Below is a small trained network, with its code and all its weights. Each question gives an input and a class and asks what happens when units are switched off, that is, made to give their printed mean instead of their output.

import numpy as np


def w(rows, s, z=0):
    codes = np.array(rows[::2]) - 128.0
    scale = np.full(codes.shape[1], s)
    scale[-1] = z or s
    return codes * scale


def f(y):
    return np.maximum(y, 0)


def log_softmax(a):
    a = a - a.max(-1, keepdims=True)
    return a - np.log(np.exp(a).sum(-1, keepdims=True))


def net(x, mask):
    res = np.array(x, float).reshape(1, 5) / 4 @ E
    y = f(res @ A[0][:, :-1].T + A[0][:, -1])
    res = res + np.where(mask, y, B[0][:, -1]) @ B[0][:, :-1]
    return log_softmax(res[-1] @ U[:, :-1].T + U[:, -1])


A, B = {}, {}
E = w([
[18,125,86,119,147,154,129,114,212,92,233],'x0',
[122,132,164,187,173,84,151,24,49,72,164],'x1',
[113,173,161,186,2,74,66,123,145,148,159],'x2',
[201,190,79,83,146,3,146,114,213,76,118],'x3',
[154,212,24,195,121,173,194,107,115,193,140],'x4',
],0.007)
A[0] = w([
[125,127,76,43,91,166,102,253,228,231,88,50],'N1',
[102,38,230,54,143,85,47,154,151,39,111,51],'N2',
[123,155,146,177,47,91,72,109,134,150,142,61],'N3',
[143,101,98,58,224,186,175,117,124,104,89,94],'N4',
[127,118,156,189,162,90,153,51,71,74,153,48],'N5',
[28,124,100,132,136,147,121,110,179,82,223,12],'N6',
[123,89,92,77,214,157,173,137,113,113,97,74],'N7',
[205,200,94,86,145,16,145,118,186,87,120,5],'N8',
[129,139,156,200,174,82,153,37,56,75,156,82],'N9',
[119,171,158,182,25,95,77,113,136,152,140,55],'N10',
[108,156,138,164,45,80,75,116,135,136,149,29],'N11',
[206,193,91,79,138,14,151,107,189,80,110,38],'N12',
[227,127,168,148,106,104,139,136,54,167,26,86],'N13',
[149,215,38,212,124,172,209,98,126,200,140,54],'N14',
[109,155,143,176,46,104,69,136,141,147,141,19],'N15',
[206,117,174,141,116,108,109,145,62,148,53,53],'N16',
[29,123,70,130,149,158,133,124,196,90,220,31],'N17',
[122,133,155,185,167,85,150,38,65,79,146,56],'N18',
[136,91,107,64,219,155,195,123,109,107,105,84],'N19',
[109,145,133,155,68,89,91,129,132,133,146,20],'N20',
[138,95,115,83,207,170,186,131,105,121,109,39],'N21',
[148,104,107,94,195,166,160,127,119,110,108,11],'N22',
[160,211,29,205,122,174,221,108,125,194,157,37],'N23',
[105,139,140,155,161,98,144,49,106,80,171,84],'N24',
[117,62,229,56,118,96,58,136,136,63,141,13],'N25',
[232,137,157,143,105,107,110,138,36,182,27,76],'N26',
[87,86,175,161,108,224,101,124,57,190,129,3],'N27',
[90,87,175,178,113,227,113,141,51,184,130,19],'N28',
],0.0065,0.0033)
B[0] = w([
[204,131,171,74,2,239,77,219,136,81,74,251],'N1',
[99,200,58,68,156,69,27,45,20,177,58,241],'N2',
[176,165,181,169,164,57,115,190,143,160,169,190],'N3',
[179,163,196,188,130,56,103,190,135,160,179,198],'N4',
[168,140,130,84,48,201,93,201,150,109,99,182],'N5',
[84,153,130,71,171,134,202,85,186,151,223,207],'N6',
[189,173,193,192,137,66,106,176,134,167,178,183],'N7',
[57,24,56,208,199,178,136,193,130,42,84,242],'N8',
[194,126,150,70,22,221,91,206,149,91,99,199],'N9',
[177,167,195,177,167,64,122,194,135,160,175,201],'N10',
[175,160,197,200,183,68,119,201,143,174,190,187],'N11',
[44,20,52,221,211,181,140,195,139,33,65,254],'N12',
[63,166,123,59,166,156,217,80,209,145,230,203],'N13',
[104,185,84,70,157,59,22,72,38,156,58,231],'N14',
[174,157,189,181,159,99,107,201,141,139,172,182],'N15',
[83,166,95,77,162,151,178,83,174,139,207,180],'N16',
[96,168,134,64,153,146,186,74,177,148,207,217],'N17',
[180,141,137,80,49,216,88,203,155,97,97,187],'N18',
[181,175,197,200,134,71,117,184,127,170,175,191],'N19',
[141,149,150,163,149,92,120,183,138,138,154,164],'N20',
[174,149,185,187,142,57,116,204,149,168,172,173],'N21',
[156,150,180,172,150,84,108,189,133,148,158,157],'N22',
[110,162,105,79,148,68,41,68,22,148,60,232],'N23',
[166,135,143,79,73,189,118,184,157,119,123,183],'N24',
[115,174,74,98,160,79,65,78,46,143,81,212],'N25',
[61,177,120,53,173,148,213,81,213,144,227,206],'N26',
[56,30,54,198,203,161,136,217,134,41,71,193],'N27',
[58,36,57,199,211,162,126,198,147,42,84,199],'N28',
],0.0057,0.0074)
U = w([
[58,41,77,228,181,152,142,153,132,62,91,113],'0',
[207,161,214,220,141,60,122,156,134,181,171,124],'1',
[109,166,92,55,138,74,63,81,18,163,73,120],'2',
[71,155,128,31,144,148,220,88,200,150,204,128],'3',
[205,126,149,61,1,216,103,166,146,100,95,131],'4',
[158,90,138,169,66,106,166,74,127,131,104,250],'5',
[152,91,135,190,55,112,197,46,116,153,99,79],'6',
[161,84,144,178,57,112,193,56,115,158,101,74],'7',
],0.0093,0.012)

Each question gives the input, the list of numbers given to net, and the class t.
The units are the neurons (one row each of A and B). Each row of codes is followed by its name. A weight is (code - 128) times the scale printed after its matrix; where a second scale follows, it is the last column's (A, B and U).
mask holds one flag per neuron, in row order. A switched-off neuron (its flag False) gives its mean, the last column of its row in B, instead of its output. The means were averaged over made-up inputs and are rounded, as every weight is.
A unit's drop is (log p(t) with every unit on - log p(t) with that unit switched off) / (log p(t) with every unit on - log p(t) with every unit switched off).
The circuit of an input: a set's keep is (log p(t) with only the set's units on - log p(t) with every unit switched off) / (log p(t) with every unit on - log p(t) with every unit switched off). Starting from the 12 units with the biggest drops (on a tie, the unit counted first), units are removed one at a time, each time the one whose removal leaves the highest keep (on an exact tie, the one counted first), for as long as the keep stays at least 0.8.
units of the circuit, in order: the units of the circuit, biggest drop first
unit that matters most: the unit with the biggest drop
top k neurons: the k neurons with the biggest drops, biggest first
drop of u: that unit's drop, to one decimal
input [4,4,1,-2,6], class 2: top 2 neurons	[N14, N23]
input [8,7,-3,3,-5], class 3: units of the circuit, in order	[N6]
input [6,8,4,5,5], class 4: units of the circuit, in order	[N9, N18]
input [0,-7,-5,-5,-2], class 4: top 3 neurons	[N1, N12, N8]
input [5,7,5,-1,6], class 4: units of the circuit, in order	[N9, N18]
input [-6,5,4,-4,3], class 3: units of the circuit, in order	[N26, N13]
input [-2,-1,3,5,-8], class 2: top 2 neurons	[N2, N25]
input [1,0,4,-3,0], class 1: top 2 neurons	[N12, N8]
input [5,8,-7,-2,8], class 2: top 3 neurons	[N14, N23, N1]
input [3,6,-7,-2,-8], class 2: top 2 neurons	[N2, N25]
input [-2,5,5,-8,0], class 0: top 2 neurons	[N28, N27]
input [5,7,8,-5,-3], class 1: top 4 neurons	[N11, N10, N1, N3]
input [-8,8,-5,-3,2], class 3: top 3 neurons	[N26, N13, N16]
input [-6,8,-8,5,1], class 1: top 2 neurons	[N19, N4]
input [1,6,2,-1,7], class 2: top 2 neurons	[N14, N23]
input [5,-6,0,2,4], class 4: units of the circuit, in order	[N1]
input [-6,6,5,-8,8], class 0: top 3 neurons	[N28, N27, N2]
input [7,-1,-7,6,6], class 1: top 4 neurons	[N4, N19, N7, N21]
input [6,5,-6,-1,-1], class 1: top 3 neurons	[N19, N4, N7]
input [4,7,0,-4,6], class 4: unit that matters most	N9
input [-8,-5,-1,-6,5], class 3: top 2 neurons	[N26, N13]
input [4,3,-5,8,-3], class 0: drop of N12	0.3
input [-6,-6,-4,-4,7], class 2: drop of N12	0.1
input [-8,2,-6,8,-8], class 0: drop of N14	0.2
input [0,7,5,-2,-6], class 4: drop of N14	0.2
